6; -11; 54
2; 19; -26
-1; 9; 34
3; -17; 34
->
2; 19; -26
-1; 9; 34

-40; 19; 44; -49
32; -12; 13; 3
70; 45; -51; -28
3; -13; -9; -25
->
32; -12; 13
70; 45; -51

-39; 31; -66
25; -27; 67
15; -37; 74
->
25; -27; 67
15; -37; 74

4; -2; -2
-2; 68; -50
-8; 27; -17
-8; 26; -31
22; 5; 8
->
-2; 68; -50
-8; 27; -17

0; -5; -1
1; -10; -48
-1; -21; -3
0; -1; -3
4; -58; 1
->
1; -10; -48
-1; -21; -3

-59; 24; 29
-48; 18; 23
22; 33; -9
-58; 27; 23
->
-48; 18; 23
22; 33; -9

-16; -17; 26
25; 24; -1
13; 62; -11
12; -14; 16
->
25; 24; -1
13; 62; -11

29; 6; -6; 58; -19
30; 6; -7; 56; -5
31; 8; -8; 51; 40
24; 8; -10; 49; -16
33; 4; -9; 58; 14
->
30; 6; -7
31; 8; -8
---
-27; 2; -51; -47; -8; 21; -20; 9; 51; 68; 33; -34; 26; 14; 50; -40
16; 8; 30; 28; -6; -6; 12; 2; -35; -51; -4; 16; 3; -6; -28; 3
46; 22; 53; 66; -9; 2; 14; -1; -35; -37; 9; 27; -3; 1; -13; 5
21; 7; 72; 45; 11; 16; 42; 20; -53; -63; 10; 44; -6; 4; -25; 25
->
-27; 2; -51; -47; -8; 21; -20; 9; 51; 68; 33; -34; 26; 14; 50; -40
16; 8; 30; 28; -6; -6; 12; 2; -35; -51; -4; 16; 3; -6; -28; 3
21; 7; 72; 45; 11; 16; 42; 20; -53; -63; 10; 44; -6; 4; -25; 25
46; 22; 53; 66; -9; 2; 14; -1; -35; -37; 9; 27; -3; 1; -13; 5

45; 4; -46; -12; -12; -13; 40; -21; -26; -52; -21; -23; -20; -6
38; -20; -47; -1; -21; -73; 47; -40; -2; -20; -9; -36; -15; -12
16; 3; -4; 13; 14; -5; 15; -35; -3; -2; -1; -29; 27; 12
-15; -23; 0; -53; 37; 28; -31; 33; -45; -6; 28; -1; 20; 3
->
-15; -23; 0; -53; 37; 28; -31; 33; -45; -6; 28; -1; 20; 3
16; 3; -4; 13; 14; -5; 15; -35; -3; -2; -1; -29; 27; 12
38; -20; -47; -1; -21; -73; 47; -40; -2; -20; -9; -36; -15; -12
45; 4; -46; -12; -12; -13; 40; -21; -26; -52; -21; -23; -20; -6

55; -15; -6
-10; -16; 20
-16; -5; -20
-2; -55; 10
-14; 20; -14
-23; -22; -8
3; 3; -9
->
-23; -22; -8
-16; -5; -20
-14; 20; -14
-10; -16; 20
-2; -55; 10
3; 3; -9
55; -15; -6

-13; -5; 12; 15; 21; 10; -31; 26; -32; 9; 17; 5; -37
15; 59; -18; 12; 13; 4; -18; -68; 1; 6; 29; 14; 12
-9; -18; 12; -21; 12; -42; 30; 18; 56; 30; -4; 0; 45
17; 29; 33; -53; 17; -53; 71; -9; 68; 1; -63; -12; 49
-44; -65; -18; 15; 5; -17; -38; 45; -47; -7; 2; 2; -21
->
-44; -65; -18; 15; 5; -17; -38; 45; -47; -7; 2; 2; -21
-13; -5; 12; 15; 21; 10; -31; 26; -32; 9; 17; 5; -37
-9; -18; 12; -21; 12; -42; 30; 18; 56; 30; -4; 0; 45
15; 59; -18; 12; 13; 4; -18; -68; 1; 6; 29; 14; 12
17; 29; 33; -53; 17; -53; 71; -9; 68; 1; -63; -12; 49

35; -25; 7; 2; 43; 15
13; -32; -2; 18; 56; 31
10; -43; -51; 22; 46; 26
-38; 23; 31; -21; -29; -16
44; -47; -33; 18; 54; 24
60; -48; -72; 38; 50; 55
2; 11; -22; 15; -9; -2
-44; 69; 51; -38; -69; -33
->
-44; 69; 51; -38; -69; -33
-38; 23; 31; -21; -29; -16
2; 11; -22; 15; -9; -2
10; -43; -51; 22; 46; 26
13; -32; -2; 18; 56; 31
35; -25; 7; 2; 43; 15
44; -47; -33; 18; 54; 24
60; -48; -72; 38; 50; 55

57; 38; -40
12; -10; -14
-22; -26; 9
->
-22; -26; 9
12; -10; -14
57; 38; -40

-46; -44; -43; -51
-44; -33; -43; -17
-36; -40; -49; -44
1; -20; -39; -34
23; 2; 30; -58
8; -13; -23; -37
->
-46; -44; -43; -51
-44; -33; -43; -17
-36; -40; -49; -44
1; -20; -39; -34
8; -13; -23; -37
23; 2; 30; -58

-5; 23; 61; -5; 0; 2
-2; 10; 20; 21; 10; 1
40; 13; 13; 25; 23; -29
18; -20; -13; -18; 35; 2
5; 12; 17; 18; -4; -16
7; -25; 13; -17; 30; -3
-1; -15; 24; -1; 2; -35
27; 20; 9; 24; 5; -20
->
-5; 23; 61; -5; 0; 2
-2; 10; 20; 21; 10; 1
-1; -15; 24; -1; 2; -35
5; 12; 17; 18; -4; -16
7; -25; 13; -17; 30; -3
18; -20; -13; -18; 35; 2
27; 20; 9; 24; 5; -20
40; 13; 13; 25; 23; -29
